Each row has a class, written after it.
[ -8.8  -3.3   4.9 -10.0   0.9  -2.2   3.4  -9.7 -16.0  10.2  10.6   0.8
 -12.9 -14.2   1.1  -3.6   8.8  -7.1  -1.3   3.9   4.7   0.6   0.4  -2.0
  -2.2   4.1  -0.5  10.0   1.7   9.1 -15.0  -0.3  -9.3 -21.7  -3.5   4.4
   5.7   4.8   8.6  -4.5   9.7  -9.2   0.2  -5.5  -3.8] | J_126
[ -2.7  -2.2  -2.0 -13.4   0.5   0.1  -1.3   5.3  -4.1   3.8   5.7   9.6
 -14.7  -5.3   2.4   0.1  -2.6   1.0  -3.8  -1.9  -2.6   1.6   2.5  -7.2
  -2.6  -5.4  -1.6  -6.1  -2.5   3.7  -5.5   5.4   8.7  -2.9   0.5  -4.2
   6.5   5.4  -3.4  -7.1  -2.4  -9.8   3.5   2.5  -0.9] | J_29
[-12.2  -4.0   3.0  -5.3   6.5  -4.4   4.3 -14.7 -15.3  10.8   9.1  -6.8
   2.3 -10.9  -8.1  -4.5  11.0  -7.4  -3.2   8.9   3.6  -1.8  -2.5   5.9
  -1.0   3.4   0.9  16.8   2.0  -9.9 -20.0  -3.2 -12.2 -28.1  -7.1  14.9
   5.6   0.9  10.6  -0.4  12.0 -13.6   2.9  -6.2  -9.5] | J_126
[ -4.1  -2.8   3.4  -9.0  -4.3  -5.7  -1.6  -0.8 -13.4   4.5  10.2  -5.8
  -2.6  -6.4  -6.8  -0.5   5.2  -7.4  -1.2   6.9   5.2  -3.5   1.7   3.7
   1.4  -8.7  -5.7  -1.3  -1.7   4.6 -17.3   2.7  -3.7 -34.7  -1.8   1.6
  13.9   1.9  10.0   4.4  10.8  -2.5   4.9  -6.9   0.5] | J_126
[ -6.5  -5.4   0.0 -17.3   0.4   1.2  -4.0   0.2 -14.8   9.7  12.0  11.9
  -4.7  -3.3   7.2  -5.6   2.8   1.0 -11.0   4.7  -2.1   0.4  -0.2  -2.7
  -1.8  -1.2  -2.6 -11.2  -3.3   5.3  -8.7   1.5   7.4  -2.0 -10.4  -7.0
  19.7   4.3  -6.1  -7.4   5.9 -15.9  -3.2   3.7  -8.8] | J_29
[ -7.0  -0.6   5.6  -1.4   3.1  -1.4  10.6  -9.6 -11.2   4.6  -0.5  -4.8
  -6.1 -11.6   0.7   0.0   8.3  -1.2  11.8   4.9   5.6  -2.5   2.2   7.3
  -4.0  14.9  -0.3  14.2   4.7   9.1  -1.3 -11.2 -21.3  -7.3   7.1   9.5
  -4.7   1.9   9.3  -4.0   1.5   1.4  -0.4  -2.6   1.4] | J_126
[-13.0   3.4   1.2 -16.1  10.0   4.3  10.1   3.1   4.0   2.6   0.8  12.5
 -20.1 -15.3   8.7   5.2  -2.3   6.0   7.7  -4.6   0.8  -0.5   2.9  -5.4
  -6.4  12.2   0.2   1.9   2.2   8.5   3.3  -9.9  -9.5  16.7  12.0   0.8
  -5.8   7.7 -10.5 -24.9 -12.9  -6.4   4.1   5.7   5.6] | J_29
[ -5.8  -6.6   3.3   4.7  -0.2  -5.3  -0.3 -14.5 -11.3  10.1   5.8  -8.6
   4.7  -5.0 -10.4  -1.7   3.8 -10.6  -5.5  10.3   6.0  -1.8  -6.9   9.6
   5.2 -12.4   0.0  15.8  -1.2   1.6 -20.9  -0.4 -11.8 -37.4  -7.7   9.9
   7.5  -4.6  12.5   8.7  15.6  -1.6   5.2  -7.9  -5.0] | J_126
[ -7.6  -0.8   0.0 -14.9  -1.7   1.3   0.6   3.4  -8.4  11.9   3.6   7.9
 -10.2  -7.0   0.2   3.9  -1.0   4.4   0.0   5.6   0.7  -1.7  -0.9   5.2
  -3.5  -5.5  -6.5  -6.5  -4.1   6.2  -6.2  -0.4   0.6 -14.6   3.2  -4.2
  15.8   3.1  -4.2  -5.4   2.6  -1.1   5.1   4.7   2.3] | J_29
[-10.3   1.5   8.4 -13.0   3.2  -1.4   4.2  -6.8 -18.5   5.2   9.9  -1.6
   3.5  -9.6   3.0  -5.4  13.1   0.8   3.1   7.5   3.1  -2.9   2.2   4.9
  -6.8  13.9  -0.8   2.4   1.0   9.8  -7.1 -13.6 -15.6  -4.2  -4.6   7.7
  13.1  -0.1   3.7 -11.9   7.5 -11.1  -7.0  -2.0  -6.4] | J_126
[ -6.2  -1.3   3.9 -10.6   0.9   0.1   3.4   0.8  -6.5   5.4   3.9   6.6
 -16.6  -9.3   6.8  -2.8   1.5   2.5   3.0   3.0   3.5  -1.9   1.8  -2.3
  -4.1   3.8  -5.5  -2.1  -1.0   6.6  -0.5  -4.6  -5.8  -3.2   4.9  -3.5
   5.0   4.6   1.0  -9.2   0.9  -2.0   4.5   1.6   2.9] | J_29
[ -2.2  -6.2   5.9  -4.0  -0.6  -7.7  -2.2  -7.8 -18.0   2.2  12.5  -5.3
  -3.9  -3.5  -0.9  -9.3  11.3  -9.5  -6.5   1.3   0.6   0.5   5.8  -4.2
   1.7   5.3   2.9   4.7   2.2   4.3 -17.2   2.1  -3.6 -23.2 -12.7   5.9
   7.4   4.2  17.9   3.5  16.4 -12.5  -1.4  -9.6  -6.5] | J_126
[ -4.8  -1.8  -6.1 -12.5   8.8   1.1   2.3  -9.8  -7.5  10.4   9.1   2.2
   5.2  -2.6  -4.5   7.5   3.2   3.6  -8.6  -3.7  -9.2  -0.2  -7.4   0.3
 -10.6   3.2   7.6  16.4   3.3  10.0  -7.2   0.5   6.9   8.0  -5.6   8.0
   3.0  10.0  -8.0  -7.2  -6.4 -26.9  -3.9   0.8 -16.9] | J_29
[-11.6  -3.3   2.3  -0.8   1.9   1.6   3.1 -10.6 -14.4  11.6   2.8   2.9
  -5.2  -9.2   6.3  -4.7   7.1  -0.9   0.2  10.9   6.1  -2.3  -1.8   8.4
  -5.4   9.4  -2.9   8.5   1.8   6.5  -7.0  -8.9 -15.5  -9.2   1.2   2.0
   3.1  -1.0   2.7  -7.1  12.0   0.7  -0.3  -4.7  -2.2] | J_126
[ -9.2   2.1   3.5  -7.1  -0.6  -0.6   0.9   0.5 -10.3   2.3   5.9  -3.2
   9.5  -2.2  -0.9  -1.8   7.2   1.1   1.3   4.7   1.0  -4.2   1.5   5.3
  -1.2   7.9  -1.4  -2.7   0.1   3.1  -3.0 -10.5  -9.3  -3.4  -6.2   6.1
  10.2  -3.0  -0.4  -4.4   4.7 -12.0  -6.2  -0.5  -2.3] | J_126
[-18.5   4.7   4.8 -20.4  -6.6  -2.7   0.4   2.7 -14.2   9.9  17.2  -7.8
  21.0  -4.5 -13.3   4.1   6.8   0.0  -0.9  15.1  -0.3 -12.5   7.1  12.6
  -1.3 -10.3 -10.3  -9.7  -7.3   6.6 -12.8  -8.9  -6.8 -33.7  -1.5   4.4
  29.4  -4.5  -6.2  -0.9   7.9  -5.9  -1.1   2.4  -1.5] | J_29
[-18.7   0.2   5.9  -6.7   2.6  -0.3  -0.5  -2.0  -5.8   7.7   6.4  -3.5
   9.4  -6.9  -7.0  -5.3   8.5  -5.5  -2.1  12.9   4.7  -5.3  -2.6   7.2
   1.3   0.6  -3.1   1.1  -3.1   3.1 -11.9 -15.6 -16.2 -20.1  -5.0  12.9
   9.9  -6.0  -2.2  -3.2   6.7  -2.5  -1.4  -0.5  -0.4] | J_126
[ -2.4  -5.7   0.4   1.6   5.2  -6.6  -4.2  -9.4  -7.1   1.6  10.7 -10.6
  19.2   1.6 -12.8  -5.0  19.7  -9.0 -13.2   1.2  -4.1   1.2  -6.9  -2.3
   3.9  -2.2   6.9  12.5   2.1   0.3 -15.5   2.5   3.1 -15.6 -21.2  14.8
   3.3  -0.8   7.4   7.1   5.0 -22.7  -5.4 -11.6 -12.8] | J_126
[  0.3  -4.9  -1.7 -11.1  -0.1  -0.7  -7.8   6.4   3.7   5.0   8.3   5.5
  -8.0  -0.7  -5.7   0.6  -5.6  -3.7 -10.4  -3.1  -3.8   1.3  -0.8  -6.1
   2.0 -16.8  -1.9  -8.0  -5.1  -1.2 -10.8  10.5  14.5 -16.0  -4.8  -4.8
   9.9   6.7  -3.1   1.7  -2.9 -10.7   5.9   2.3  -1.3] | J_29
[ -6.9   7.5   3.0  -2.7  -4.1   1.3   8.6   2.2  -0.9   0.4  -3.3  -7.6
   6.9  -5.2  -3.7   5.9  -2.6   4.2  13.8   7.3   5.1  -7.3   0.3  13.5
  -1.6   0.5  -6.6  -3.6  -1.1   4.0   5.3 -10.8 -13.1 -10.1  10.0   1.4
   4.9  -5.7  -1.6  -0.6  -0.8  15.3   1.2   2.3  10.0] | J_126
[-21.5  -3.2   0.0 -19.6   9.2   8.1  -6.3   5.1   6.5  16.9  11.9  16.0
  -6.5  -8.0  -5.0  -4.5  -6.0  -0.1 -14.7   4.9  -3.9  -0.1  -8.9  -5.3
  -2.8 -11.1  -4.0  -4.6  -9.2   4.4 -14.9  -7.2   3.3 -11.7  -2.4   5.4
   8.3   2.6 -17.4 -10.8  -7.3 -14.7   6.6   5.8  -0.1] | J_29
[  1.9  -1.9  -2.8   2.8   1.1  -4.3  -5.1 -14.2  -6.7   8.9   8.6 -16.7
  34.4   8.4 -23.2   8.1   7.0  -6.3 -11.1   7.5  -8.3  -3.6 -10.1  10.6
   1.0 -10.1   4.8  16.3  -1.3  -0.4 -16.0   5.1   8.0 -25.6 -14.0  13.1
   8.5  -2.1   1.6  15.2   7.1 -18.7  -3.8  -5.0 -17.4] | J_29
[ -3.7  -1.7   0.5   1.4   4.7  -0.3  -2.4 -10.6  -6.3   7.2   5.1  -2.8
  10.8  -2.6  -6.4  -2.3   9.9  -6.3  -6.8  -1.6  -2.1   0.0  -4.4  -0.2
   0.4   1.8   5.9  15.5   1.0   2.3 -10.7  -1.5  -0.9  -9.3 -10.9  11.0
  -0.6  -1.3   3.6  -0.6   6.2 -14.8  -3.2  -5.9 -11.8] | J_126
[ -9.4   0.5   3.4 -10.9   2.8  -1.6   0.8  -4.3  -6.5   8.3  11.2  -3.1
   9.9  -6.5 -10.6   1.4   5.4  -2.6  -3.2   7.3  -0.8  -5.5  -3.8   4.7
  -0.4  -3.6  -1.6   5.6  -2.9   7.1 -10.4  -6.4  -3.8 -18.7  -5.0  11.2
   9.6   0.2  -3.4  -1.4   2.3 -13.1   0.9  -0.1  -5.0] | J_126
[-13.5   0.7  -1.2 -11.3  10.7   6.1   2.3  -1.0   2.4  10.1   4.0  12.7
  -7.0  -9.5   4.9  -2.2   0.0   4.1  -5.1  -0.3  -2.0   2.1  -2.0  -4.7
  -5.8   8.6   4.5   4.1   1.3   4.7  -3.0  -8.5  -2.0  14.9  -0.8   5.0
  -0.3   3.2 -11.5 -13.3  -6.7 -16.0   0.0   3.8  -5.4] | J_29
